Here is a tiny trained network, its code and every weight. The questions are about switching its units off for an input and a class, where a switched-off unit gives its printed mean instead of its output.

import numpy as np


def w(rows, s, z=0):
    codes = np.array(rows[::2]) - 128.0
    scale = np.full(codes.shape[1], s)
    scale[-1] = z or s
    return codes * scale


def norm(h):
    return h / np.sqrt((h * h).mean(-1, keepdims=True) + 1e-5)


def f(y):
    return np.maximum(y, 0)


def log_softmax(a):
    a = a - a.max(-1, keepdims=True)
    return a - np.log(np.exp(a).sum(-1, keepdims=True))


def net(x, mask):
    res = np.array(x, float).reshape(1, 2) / 4 @ E
    u = 0
    for l in range(2):
        y = f(norm(res) @ A[l][:, :-1].T + A[l][:, -1])
        res = res + np.where(mask[u : u + 7], y, B[l][:, -1]) @ B[l][:, :-1]
        u += 7
    return log_softmax(norm(res)[-1] @ U[:, :-1].T + U[:, -1])


A, B = {}, {}
E = w([
[111,169,72,144,254],'x0',
[210,76,121,248,107],'x1',
],0.009)
A[0] = w([
[151,88,172,122,81,2],'0.n1',
[45,98,174,135,104,122],'0.n2',
[152,12,154,125,25,34],'0.n3',
[63,78,143,105,216,81],'0.n4',
[169,103,158,255,95,76],'0.n5',
[217,90,206,223,186,65],'0.n6',
[151,157,163,52,65,48],'0.n7',
],0.0093,0.0044)
B[0] = w([
[162,173,130,208,155,164],'0.n1',
[187,175,83,192,103,174],'0.n2',
[80,1,130,189,194,238],'0.n3',
[67,94,83,149,144,195],'0.n4',
[176,62,144,51,221,254],'0.n5',
[97,216,165,164,55,244],'0.n6',
[143,192,122,75,48,194],'0.n7',
],0.0088,0.0061)
A[1] = w([
[180,173,130,175,140,4],'1.n1',
[186,114,200,159,61,112],'1.n2',
[142,154,62,97,177,202],'1.n3',
[245,96,125,171,104,116],'1.n4',
[95,140,144,132,46,58],'1.n5',
[165,211,139,15,99,158],'1.n6',
[101,62,151,104,87,208],'1.n7',
],0.012,0.0027)
B[1] = w([
[123,169,116,190,103,178],'1.n1',
[50,127,116,188,177,234],'1.n2',
[109,64,114,72,113,240],'1.n3',
[182,164,146,42,96,253],'1.n4',
[6,124,122,108,121,186],'1.n5',
[255,154,124,114,90,233],'1.n6',
[139,97,174,153,175,210],'1.n7',
],0.011,0.0062)
U = w([
[198,46,199,157,175,250],'0',
[81,89,67,61,190,151],'1',
[36,95,170,186,118,2],'2',
[98,158,168,118,71,71],'3',
[105,188,64,210,158,106],'4',
[255,221,160,177,153,44],'5',
[212,188,95,63,65,198],'6',
],0.025,0.0043)

Each question gives the input, the list of numbers given to net, and the class t.
The units are the neurons (one row each of A and B). Each row of codes is followed by its name. A weight is (code - 128) times the scale printed after its matrix; where a second scale follows, it is the last column's (A, B and U).
mask holds one flag per neuron, layer by layer. A switched-off neuron (its flag False) gives its mean, the last column of its row in B, instead of its output. The means were averaged over made-up inputs and are rounded, as every weight is.
A unit's drop is (log p(t) with every unit on - log p(t) with that unit switched off) / (log p(t) with every unit on - log p(t) with every unit switched off).
The circuit of an input: a set's keep is (log p(t) with only the set's units on - log p(t) with every unit switched off) / (log p(t) with every unit on - log p(t) with every unit switched off). Starting from the 12 units with the biggest drops (on a tie, the unit counted first), units are removed one at a time, each time the one whose removal leaves the highest keep (on an exact tie, the one counted first), for as long as the keep stays at least 0.8.
circuit, biggest first: the units of the circuit, biggest drop first
top k neurons: the k neurons with the biggest drops, biggest first
top k neurons in layer l: the k neurons of layer l with the biggest drops, biggest first
drop of u: that unit's drop, to one decimal
input [2,-8], class 6: top 2 neurons in layer 1 : 1.n6, 1.n2
input [6,5], class 5: circuit, biggest first : 0.n3
input [-4,-4], class 6: top 2 neurons in layer 0 : 0.n7, 0.n6
input [-5,-2], class 2: top 2 neurons in layer 0 : 0.n3, 0.n5
input [-1,-1], class 6: top 2 neurons in layer 0 : 0.n6, 0.n7
input [3,7], class 5: top 2 neurons in layer 0 : 0.n6, 0.n5
input [1,-4], class 6: top 3 neurons : 0.n3, 1.n6, 1.n2
input [-5,-1], class 2: top 2 neurons in layer 0 : 0.n5, 0.n7
input [8,6], class 5: top 2 neurons : 1.n2, 0.n3
input [3,1], class 4: top 2 neurons in layer 1 : 1.n4, 1.n5
input [1,6], class 5: top 3 neurons : 0.n6, 0.n5, 1.n4
input [-4,-2], class 2: top 2 neurons : 0.n3, 0.n5
input [-8,-5], class 2: top 3 neurons : 0.n3, 1.n5, 1.n2
input [-3,-8], class 6: circuit, biggest first : 1.n6
input [3,6], class 5: top 3 neurons : 0.n6, 0.n5, 1.n4
input [4,3], class 5: top 3 neurons : 0.n6, 1.n2, 1.n5
input [0,-7], class 6: top 2 neurons : 1.n6, 0.n3
input [5,4], class 5: top 4 neurons : 0.n6, 1.n2, 0.n3, 1.n5
input [-3,-2], class 2: top 2 neurons in layer 0 : 0.n5, 0.n3
input [0,-2], class 6: top 2 neurons : 0.n3, 1.n6
input [-2,-7], class 6: top neuron : 1.n6
input [2,3], class 5: top 2 neurons : 0.n5, 0.n6
input [-2,-5], class 6: drop of 1.n6 : 0.2
input [-2,-6], class 6: drop of 1.n6 : 0.2
input [7,8], class 5: drop of 1.n3 : 0.0
